Here is a tiny trained network, its code and every weight. The questions are about switching its units off for an input and a target symbol, where a switched-off unit gives its printed mean instead of its output.

import numpy as np


def w(rows, s, z=0):
    codes = np.array(rows[::2]) - 128.0
    scale = np.full(codes.shape[1], s)
    scale[-1] = z or s
    return codes * scale


def norm(h):
    return h / np.sqrt((h * h).mean(-1, keepdims=True) + 1e-5)


def f(y):
    return y / 2 * (1 + np.tanh(0.7978845608 * (y + 0.044715 * y**3)))


def softmax(a):
    e = np.exp(a - a.max(-1, keepdims=True))
    return e / e.sum(-1, keepdims=True)


def log_softmax(a):
    a = a - a.max(-1, keepdims=True)
    return a - np.log(np.exp(a).sum(-1, keepdims=True))


def net(x, mask):
    ids = ['αβδεζμξπτφψ'.index(c) for c in x.split()]
    T = len(ids)
    res = E[ids] + P[:T]
    u = 0
    for l in range(2):
        q, k, v = (norm(res) @ M[l].T for M in (Q, K, V))
        z = softmax(np.where(np.tri(T) > 0, q @ k.T / 4**0.5, -1e9)) @ v
        res = res + np.where(mask[u], z, O[l][:, -1]) @ O[l][:, :-1]
        u += 1
        y = f(norm(res) @ A[l][:, :-1].T + A[l][:, -1])
        res = res + np.where(mask[u : u + 4], y, B[l][:, -1]) @ B[l][:, :-1]
        u += 4
    return log_softmax(norm(res)[-1] @ U[:, :-1].T + U[:, -1])


Q, K, V, O, A, B = {}, {}, {}, {}, {}, {}
E = w([
[131,118,140,134],'α',
[112,152,125,129],'β',
[132,151,123,138],'δ',
[122,150,125,133],'ε',
[122,112,140,129],'ζ',
[129,111,137,133],'μ',
[119,152,116,129],'ξ',
[118,110,137,126],'π',
[128,108,136,131],'τ',
[132,112,137,135],'φ',
[216,85,4,112],'ψ',
],0.019)
P = w([
[129,114,109,125],'0',
[70,116,101,163],'1',
[107,116,93,154],'2',
[94,111,102,140],'3',
[222,169,167,1],'4',
[120,126,127,99],'5',
[151,116,120,113],'6',
[133,114,91,187],'7',
[165,116,103,134],'8',
[156,115,124,142],'9',
[165,161,187,80],'10',
[141,136,140,157],'11',
],0.0077)
Q[0] = w([
[217,140,154,199],'0.h0',
[255,141,64,230],'0.h0',
[233,196,46,215],'0.h0',
[90,46,212,65],'0.h0',
],0.0076)
K[0] = w([
[155,90,56,101],'0.h0',
[243,86,27,90],'0.h0',
[255,136,38,66],'0.h0',
[55,89,163,192],'0.h0',
],0.0093)
V[0] = w([
[103,120,132,84],'0.h0',
[123,86,3,123],'0.h0',
[123,164,129,107],'0.h0',
[93,143,160,171],'0.h0',
],0.0041)
O[0] = w([
[176,98,157,199,108],'0.h0',
[255,156,187,98,249],'0.h0',
[75,79,146,121,55],'0.h0',
[164,41,116,142,141],'0.h0',
],0.0031,0.0016)
A[0] = w([
[145,164,252,160,144],'0.n0',
[73,89,135,126,7],'0.n1',
[165,226,219,146,83],'0.n2',
[253,170,189,150,3],'0.n3',
],0.0058,0.0033)
B[0] = w([
[39,80,177,161,251],'0.n0',
[153,167,53,127,64],'0.n1',
[68,255,125,138,184],'0.n2',
[189,78,159,194,195],'0.n3',
],0.0067,0.0016)
Q[1] = w([
[120,175,237,81],'1.h0',
[246,170,60,85],'1.h0',
[144,161,200,31],'1.h0',
[61,115,46,160],'1.h0',
],0.011)
K[1] = w([
[128,99,64,246],'1.h0',
[19,124,185,116],'1.h0',
[66,137,51,230],'1.h0',
[189,173,187,75],'1.h0',
],0.013)
V[1] = w([
[254,121,25,102],'1.h0',
[57,64,184,29],'1.h0',
[166,95,28,7],'1.h0',
[227,81,205,181],'1.h0',
],0.0069)
O[1] = w([
[224,181,169,53,162],'1.h0',
[49,135,199,149,150],'1.h0',
[159,191,254,105,126],'1.h0',
[120,108,75,65,251],'1.h0',
],0.009,0.003)
A[1] = w([
[157,129,112,9,11],'1.n0',
[103,102,93,85,82],'1.n1',
[153,107,156,95,119],'1.n2',
[147,118,136,115,1],'1.n3',
],0.013,0.0065)
B[1] = w([
[119,212,124,33,221],'1.n0',
[126,99,111,198,240],'1.n1',
[141,97,151,24,254],'1.n2',
[36,38,253,162,46],'1.n3',
],0.0061,0.0018)
U = w([
[46,66,24,144,187],'α',
[127,138,170,220,136],'β',
[246,122,1,112,46],'δ',
[186,132,119,238,157],'ε',
[5,111,185,116,196],'ζ',
[96,137,105,25,107],'μ',
[210,145,201,153,157],'ξ',
[84,138,212,132,105],'π',
[115,144,138,49,73],'τ',
[101,144,73,49,49],'φ',
[141,135,126,117,4],'ψ',
],0.0099,0.0037)

Each question gives the input, a string of symbols that net reads in full, and the target symbol t.
The units are the heads (4 rows each of Q, K, V and O) and the neurons (one row each of A and B). Each row of codes is followed by its name. A weight is (code - 128) times the scale printed after its matrix; where a second scale follows, it is the last column's (O, A, B and U).
mask holds one flag per unit, layer by layer, with each layer's heads first. A switched-off unit (its flag False) gives its mean, the last column of its rows in O or B, instead of its output. The means were averaged over made-up inputs and are rounded, as every weight is.
A unit's drop is (log p(t) with every unit on - log p(t) with that unit switched off) / (log p(t) with every unit on - log p(t) with every unit switched off).
The circuit of an input: a set's keep is (log p(t) with only the set's units on - log p(t) with every unit switched off) / (log p(t) with every unit on - log p(t) with every unit switched off). Starting from all 10 units, units are removed one at a time, each time the one whose removal leaves the highest keep (on an exact tie, the one counted first), for as long as the keep stays at least 0.8.
units of the circuit, in order: the units of the circuit, biggest drop first
top k neurons: the k neurons with the biggest drops, biggest first
k most important neurons of layer l: the k neurons of layer l with the biggest drops, biggest first
input α μ δ α α ζ, target δ: units of the circuit, in order	(1.h0)
input μ ζ ζ β β μ, target ζ: 3 most important neurons of layer 0	(0.n3, 0.n2, 0.n0)
input δ δ δ β ξ ξ α τ φ, target ξ: 3 most important neurons of layer 0	(0.n0, 0.n3, 0.n2)
input α δ ζ φ ξ, target δ: top 2 neurons	(0.n2, 0.n0)
input α α τ α β α ζ α, target β: units of the circuit, in order	(1.h0, 0.n2)
input μ ζ τ ζ α ζ π ε φ ε α, target ε: top 2 neurons	(0.n2, 0.n3)
input π ζ ζ α ζ β, target ζ: units of the circuit, in order	(0.n3, 1.h0, 0.n2)
input α α α ε δ ξ α π, target δ: units of the circuit, in order	(0.n2, 1.h0, 0.n3)
input μ δ α ε π, target δ: units of the circuit, in order	(1.h0, 0.n0)
input ξ φ ξ ε ζ δ δ α, target ζ: units of the circuit, in order	(1.h0, 0.n0)
input α ζ α α φ, target ζ: top 4 neurons	(0.n2, 0.n3, 0.n0, 0.n1)
input ε μ μ, target ε: 2 most important neurons of layer 0	(0.n0, 0.n3)
input μ α μ, target μ: top 3 neurons	(0.n0, 0.n2, 1.n0)
input μ ζ α, target μ: units of the circuit, in order	(0.n0, 1.h0, 0.n2)
input μ ζ β π τ, target ζ: top 2 neurons	(0.n3, 0.n0)
input μ φ ζ ζ δ α ξ ζ, target δ: top 2 neurons	(0.n2, 0.n3)
input μ φ α τ, target μ: 3 most important neurons of layer 0	(0.n0, 0.n2, 0.n3)
input ζ ζ α δ ε ε, target α: top neuron	(0.n3)
input π δ α μ φ μ α δ α α α, target δ: top 3 neurons	(0.n2, 0.n0, 1.n1)
input ζ δ ε α ξ δ α α α α α ξ, target α: units of the circuit, in order	(1.h0)
input β α μ μ, target β: units of the circuit, in order	(1.h0, 0.n3, 0.n0)
input ξ ζ ξ π, target ξ: units of the circuit, in order	(1.h0, 0.n0)
